[ 11  62 -35 -15  22 -25  -2   2  -2 -21 -31 -12 -39 -47  36   4 -25 -27
 -16  -3 -13 -13  36   2  14 -18 -15  59 -91  -2  66  -3  29 -40  17]
8
[ 16  22  36  15 -16   4  50 -47 -32  45 -25 -41   6 -20   4 -11  52  -9
   3 -24 -24 -66  25  27  14   0   9  65 -32   0  -2 -16 -16  39 -24]
1
[ 16  21  54  12   6 -10  47 -20 -13  41 -17 -40  12  -9   2  -6  51  -2
   0  -9 -22 -62  28  38  14 -20  29  68 -46  -1 -17 -27   1  25  10]
9
[  1  47 -43  -9   7 -26   6 -10  10 -24 -31 -12 -29 -61  43   3 -19 -54
 -17  -4 -20  -4  42  15   7 -12   5  50 -72 -24  70  -4  16 -65   8]
0
[ 45   1 -24 -38 -43 -48 -24   8  10  47 -15 -56 -12  27  34 -26 -20  19
 -24   4   0 -90  -1  13   5 -64 -48   2 -10  21  32 -16 -12 -17  29]
4
[-43 -32  15   9 -24 -37  -3  -3  -7   6 -25   2  -9  29  -7  -7  28 -71
 -39 -53 -33   9 -19 -33  21 -15 -27 -57 -10  47 102 -53 -31 -53 -14]
9
[  3  45 -46   9  46 -26   0   2 -18 -30 -16 -17 -24 -44  15  -6  -7 -17
 -18  -7 -29 -13  38 -12   9 -19   0  32 -95 -11  50 -31   8 -73   9]
2
[ 24  23  26   1  -1  -2  43 -35 -30  57  -7 -43  21 -21  -8  -9  41   1
 -28  -7 -21 -67  21  19  -5 -15  18  74 -47  -5 -24 -16   4  22  -5]
10
[  -4   41  -59  -32   10  -21   -7    3   -1   -8  -34  -27  -30  -47
    2   -5  -46  -21    1   20  -25  -26   44  -15   11  -23  -14   25
 -114    0   89  -19   21  -61    9]
10
[ 33  23 -41  18  69   3 -33  34  28 -23   3  19  12 -37 -12 -20 -26 -20
  41  34 -22 -25   8  -1 -43 -13 -32 -32 -11   5 -26 -31   8  16  39]
2
[ 16  12 -56 -16  43  17 -33  20  39 -22 -43  12  17 -37 -28 -20 -24  -8
  42  19 -33 -12   4  12 -46 -35  -3  -7 -15  23  -5   8  30  -3  39]
6
[  -8   38  -62    3   17  -19   11   -2  -21   -9  -33  -29  -38  -45
   -7   13   -6  -32  -28    0  -30  -23   40   -6  -14   -8  -13   54
 -100   -6   85  -13   25  -68   11]
11
[ 39  26 -46 -20  46  18 -50  40  43 -40 -11  -4   5 -45  -3  -1 -28  -4
  69  47 -11 -59  10 -19 -45 -39  -1   1 -54  -8 -22  -5  20   8  53]
9
[  5  41 -58  -6  22 -12  -7  -6   2 -15 -32 -33 -33 -38  14  12  -8 -22
 -40  15 -21 -20  28   1  16 -16   5  44 -86  -1  70 -27  25 -68  15]
7
[ 58  12 -55 -17  51  17 -12  47  30 -17  -9   6 -16 -50   7 -16 -24  19
  42  23 -33 -33  13 -28 -41  -6   8 -13 -31  -4   2  12  25  10  36]
4
[ 24  17  27  26  19  -3  45 -34 -22  42  -9 -41  20  -9  -5 -21  47  21
  -6 -14 -28 -60  26  35  -2  -1  17  60 -21   6 -27 -21 -11  28   2]
2
[ 19  50 -54  -9  27 -16  25  10  -3 -22 -30 -14 -33 -51  11   3 -23 -35
   9   4 -33 -16  41  -9  16 -17  -6  48 -98 -12  82 -20  13 -62  22]
4
[ 25  19  28  12  -7   2  46 -50 -13  44 -24 -38  15 -28  25 -12  33 -15
  -6 -14 -24 -52  26  19  -9  -5  24  62 -18  -6 -15 -17  -2  12  -5]
0
[ 52 -17 -43 -21  38 -32 -46  20  30   3 -34  11  12  -2   0 -34  -5  -4
  11   8   1 -30  -3  38  -1 -58 -24 -15  20   4  28  15  31 -23  23]
4
[-10  38 -50  -4  -2 -22  -1  -8 -13 -16 -39 -29 -40 -51  20  -2 -17 -19
 -19  -4 -27 -17  33  11  21  -5 -19  33 -92   4  85 -13   9 -58  -3]
1
[ 33  32  33  -1  -8  -1  35 -41 -18  49 -13 -52  15 -14  10  -7  40   7
  10 -11 -15 -68  13  31  18  -8  36  78 -24   7 -43 -10   2  19  13]
8
[ 53   4 -54 -12  67  30 -20  47  53 -20 -15  20   5 -31 -13 -12 -42   1
  77  20 -39 -25   3 -20 -48   6  -3  -2   0  10 -16  21   8   5  47]
4
[  4  43 -56  19  17  -8   2   1  -3 -15 -41 -15 -24 -44  18  -3 -38  -5
 -16   7 -31 -14  25  -7  -3  -4 -11  38 -82   5  65  -6  29 -58   7]
5
[ 30  23  26   1   4  -8  35 -37 -25  63  -1 -57  23 -11 -14  -4  24   9
 -21   5 -20 -74  20   7  -3  -7  25  59 -45  -2 -25 -21  -6  18   6]
10
[ 37  21 -55  -8  51  12 -47  37  21 -14   1  23  17 -47 -12  -9 -52 -12
  57  40 -23 -22  12 -32 -62 -12 -19 -30 -40  13 -36  -6  19  -4  39]
10
[ 26   7 -64  16  74  16 -28  49  35 -36 -17   8  12 -34 -15 -24 -17   1
  26  31 -37 -23  14   9 -54  -4 -29 -40 -12  16 -22   1  29   3  32]
2
[ 37  11 -60   4  55   9 -18  38  32 -23 -40  -1  10 -54 -11 -15 -11 -31
  35  33 -24 -30   7  10 -48 -16   0  -1 -29  14 -17 -15  41  -3  29]
11
[ 47  -1 -50   9  66  31 -45  44  41 -32 -19  18   8 -56  -8 -17 -23   0
  48  21 -38 -34 -12   3 -40  -1 -15 -10  -1  12 -36   8  12  19  21]
1
[ 29  13  21  21   3   7  42 -38 -22  53 -17 -59  11 -14 -18  -7  37   9
  18   8 -17 -71  22  14   8   2  25  65 -28  -3 -25 -24 -13  16   7]
11
[   6   46  -51    6    3  -26   14   -6  -18  -14  -40  -13  -27  -50
   16   -3   -9  -14  -12   -5  -37  -17   38   -6   10   -8    0   39
 -101    4   84   -8   23  -61    6]
5
[  7  55 -52   4  15 -21  13  -7 -15 -21 -41 -23 -29 -54  14   5   0 -27
 -41   3 -37 -23  37  15   1 -19 -10  40 -92   4  85 -12  18 -48  24]
6
[  2 -32  -5  -4  -9 -27 -44  12 -13  15  25 -21   2  53  21  -2   6   8
 -55   6  58 -16 -23  -6  19 -43 -50  -6  65   7 -63   7 -16 -22   1]
3
[ 16  24  19  -2 -17   9  55 -34 -26  56 -28 -52   8  -9   4  -9  41   4
 -10  -8 -30 -69  25  29  12 -10  35  65 -20   8 -16 -14  -7  31   1]
6
[ 20  29  40  13   0  -3  43 -23 -15  44 -10 -55   6  -4   0  -1  51  -9
   0  -2 -16 -70  31  36   4 -15  18  56 -33 -12 -21 -16 -10  14  10]
9
[  7  20  21   5 -15  11  41 -61 -16  54 -20 -53   9  -9  -9  -6  75 -14
 -14  -8 -19 -60  22  17   8   4  40  51 -28   0  -1 -20  -1  17   0]
7
[  5  51 -59   7  22 -23   3  -1 -11  -9 -38 -14 -35 -46  13   0 -16 -18
 -17   3 -28 -15  41  -1   7 -18  -8  42 -86   0  71 -10  25 -61  14]
5
[  4  39 -52  11  18 -32   4   9  -3 -24 -31 -24 -21 -35  18 -13 -19 -18
 -38   1 -34 -22  36  10   4 -10 -33  24 -87   7  86 -21   8 -56  10]
2
[ 20  45 -55   1  29 -20  17   6  -9  -7 -23 -28 -37 -43  16   7 -25 -10
 -24   0 -29 -20  35 -13  -3 -18  -7  47 -90   1  70 -15  13 -62  28]
4
[ 41  13 -57 -25  38  21 -27  10  32 -41 -23   0   5 -59  12  -2 -14  -2
  67  33 -15 -35  16  -6 -39 -32  19   2 -20  -1 -27  -3  30   3  33]
0
[ 31  33  22   9  -2  11  54 -26 -25  53 -16 -40  13 -15   2  -6  39 -10
 -12   1 -41 -70  21  18   5  -6  20  68 -24  -4 -26 -25  -8  32   9]
6
[  10   -9  -18  -31   21  -54  -29   34   41   25  -27 -102  -13   40
    9  -23  -43   -5  -59  -20   11  -87   28  -36   13  -38  -11  -18
  -28   13   19   23  -47  -43    4]
3
[  9  44 -43  -7  15 -29  -1  16  -4 -21 -39 -22 -40 -38  27   3 -27 -23
 -32  -4  -7 -15  45  -2   7 -13  11  49 -86   2  79   5  21 -61   2]
3
[  6  46 -56 -11  13 -23 -10  -4 -10 -28 -40 -16 -33 -55  11   7 -17 -24
  -5  -8 -27  -8  31   9   9 -24  15  41 -88   5  70 -19  14 -67  -1]
1
[ 13  26  41  18   8  -1  37 -46 -11  49 -13 -50  19 -14  -1  -7  51 -11
 -13  -6 -18 -74  20  23  10  -4  29  57 -47  -4 -23 -33   2  26   5]
7
[ 11  23  30   8 -14  -1  37 -44  -8  51 -13 -52   9 -10   1  -5  57  -5
 -21 -11 -19 -73  17  32   2  -6  28  56 -36   9 -14 -28  -1  28   4]
7
[ 24  -2 -27 -16  38  17 -47  21  69 -13 -27   5  13 -18  -6 -23 -34   3
  59  34 -15 -32   2  -3 -30  -2 -19 -31  -9  22  -5   5  12  31  37]
7
[  2 -17 -23 -40 -29 -15 -23   3   7  41   0 -26 -10  -2 -46 -34 -11  21
 -37  -8 -41  -3 -21 -51   2 -39 -14 -22 -27   6  42 -29  13 -28  -2]
8
[ 57  -6 -26 -41  52 -32 -44  -1  16  40 -40  21  -7 -13  13 -48  41 -31
  18  -6 -22 -48   2  -3  13 -35  21 -15  24 -27  38   6  36  -6   8]
5
[  6  26  41  14  12   4  44 -26 -14  45 -14 -48   7 -14   1  -4  51  -7
   4 -10 -25 -64  31  26   1  -6  31  72 -45  -4 -26 -15  -3  11  18]
9
[ 35  35  37  16 -16 -12  64 -36 -23  44  -2 -54  15  -6  -8  -1  37  -1
   9 -15 -24 -78  21  33   3 -14  13  64 -43  -3 -11 -27 -18  15  16]
4
[ 43   0 -65   4  48  33 -54  44  61 -33 -16  27  11 -54   6 -17 -41 -22
  24  30 -37 -29   3 -22 -67 -15 -37 -10   4  -7 -11  20  23   8  34]
0
[ 27  21  17  15  11   1  41 -29 -24  47  -4 -32  17 -12 -15 -17  47   5
   1  -4 -33 -65  24  23  -1  -7  21  58 -21   0 -19 -34  -9  32   6]
2
[ -2  46 -45  14  37 -21  -1   9 -12 -16 -40 -22 -26 -58   7  -7 -12 -35
 -10 -19 -40 -17  51  29   9 -22   1  40 -97  -7  41  -6  15 -78  -9]
1
[ 33  18 -60 -23  34  21 -25  28  33 -37 -42   5   1 -30   1  -7 -23 -15
  38  37 -20 -27  -6  -1 -31 -34 -21 -24  -1  26   5 -17  22  17  34]
6
[ 43  25  26   9 -16  -5  55 -33 -22  58  -4 -48  10  -4   5  -4  30  11
   5  -5 -22 -71  21  14   4  -4  28  58 -26   2 -12 -21 -14  23  18]
4
[ 30  14 -41 -14  19  19 -42  28  57 -38 -34  28  10 -28  10 -24 -32  11
  60  29 -13  -2 -17 -11 -46 -11   7 -36   6  13 -11  11  42  23  27]
5
[-46  -8 -24  -4  34 -35 -36   9  45  16 -29 -36   5 -23 -37 -35  -1 -45
 -37 -39   9 -68  11  86 -24 -49 -48  15 -16  -7  17  47   5  20 -10]
1
[  17   54  -62   -7   19  -11   21    9   -6  -22  -22  -13  -36  -53
   22    8  -26  -39  -11    5  -30  -25   34  -27    0  -12  -27   62
 -102  -16   83  -14   11  -55   26]
4
[ 23  21  37  23   2   4  34 -38 -20  49 -18 -44   8 -29   3 -12  46   5
 -11 -18 -35 -66  10  28  11   1  35  64 -30   3 -27 -28  -9  27  -5]
1
[ 49  14 -38 -24  43  17 -30  48  54 -14 -24  -9  12 -42   2 -24 -30   5
  34  33 -44 -74  -5 -10 -43 -19   6 -16 -24   8 -26  -1  18  45  47]
6
[ 27  22  33  32  -2  -8  44 -33 -24  49  -9 -55  11 -11 -16  -2  44   4
  -9   5 -25 -69  23  31   8   3  11  71 -39 -10 -15 -26  -5  12  14]
11
[ 39  29  24   3  -7   1  57 -37 -16  41  -7 -55  12 -10  -9  -1  35  11
  12  -1 -24 -63  14   4  14 -14  41  62 -40  -4 -14 -36 -10  11  21]
4
[ -5 -22 -42  -8 -46 -11 -19 -18  -2  16 -11   4   1  19 -26 -43  15 -22
  22   8 -12   9  -1   8   5  -3 -68 -72  41  19  70 -11 -26 -24 -10]
2
[  5 -27 -36 -50   5 -67   1  56  30 -27 -21 -26  11  12  -2 -22 -20 -16
 -43  -3  -6 -36  20 -36  34 -48 -20 -38 -43  24  62 -26 -25  32  -6]
2
[ 32  12 -52  -9  24  14 -48  41  47   3 -10 -20  11 -33 -20 -27 -48   1
  11  38 -30 -48   7 -17 -49 -26 -22 -37 -33  14 -12   0   9  -2  29]
10
[ 60  15 -58 -12  90  20 -33  40  34 -47 -19   9   8 -52  -3 -26 -17   6
  67  30 -34 -36  13 -42 -40 -13  12 -31 -33  -5 -20 -11  16   8  27]
2
[ 20  21  26  -1   0   2  50 -37 -29  56  -7 -51  18 -20 -13  -7  35   0
  -4  -2 -19 -72  25  23   6  -8  18  68 -45  -1 -22 -19  -8  26  -5]
10
[ 49  15 -45 -23  35  10 -27  33  35 -35 -33  -1 -10 -29   5  -8   3   1
  41  28  -3 -41  19   0 -37 -15  -1  -1  -8  21   1  23  24  23  37]
3
[-14 -25 -37 -14  43 -31  -8  -7   7  31 -54 -14  20   1 -16 -11  26 -58
 -20  18   6 -47  26  16  35 -16  -4  47 -13   4  37   2  38   3  25]
11
[ 14  17 -66 -18  63  17 -37  39  33 -40 -29  -9  -4 -70 -21 -22 -22  -8
  77  22 -35 -54  21   7 -42 -25 -18 -24 -63  -2 -29   4  33  -2  23]
1
[ 16   5 -62   6  79  32 -39  30  28 -53  -8  47  16 -45 -27 -16 -21  -6
  80  35 -31  -2  12 -29 -45  11 -21 -30 -22  -1  -9   3  27  12  38]
2
[ 30  21 -37 -24  40  12 -33  32  30 -36 -24  -1  -4 -48  14 -16 -15  12
  54  15  -6 -30  13   5 -20 -28  18 -11 -35  16 -30  17  40  19  23]
8
[ 32  25  28   2  -7  -1  40 -26 -22  51 -16 -35  11 -14  14  -5  37  12
 -11  -6 -31 -62  11  31   6  -9  49  58 -13  11 -29 -23  -3  34  13]
6
[ 32  13 -69 -14  47  33  -6  47  39 -32 -31  12 -14 -53   3 -16 -36   4
  56  32 -27 -28  13 -13 -50 -19 -31  -8 -35  24   8  -3  40  26  40]
4
[ 26  34  31   6  -3  -5  51 -33 -21  49 -18 -55  13  -7   5  -4  42  -3
 -19   1 -24 -71  20  32  15 -14  27  54 -20  -1 -24 -25 -10  33  13]
6
[ 20  23  32   3   0  -6  40 -46 -17  42 -10 -51  11 -17  -2  -2  50   0
  -3  -6 -14 -67  18  21   6  -5  31  46 -47   2 -16 -35  -3  27   1]
7
[ 35  11 -53  -9  67  19 -49  52  73 -22 -22  -2   4 -30 -27 -17 -52 -24
  60  45 -24 -31  -4 -22 -50 -14 -24 -21  -7  -3 -24 -11  15   2  50]
11
[ 47  17 -63   4  58  34 -31  51  46 -45 -28   6   2 -47   7  -9 -29  -3
  31  40 -41 -34  -8  -5 -51  -6 -25 -30  -2  27 -20   3  14  20  47]
6
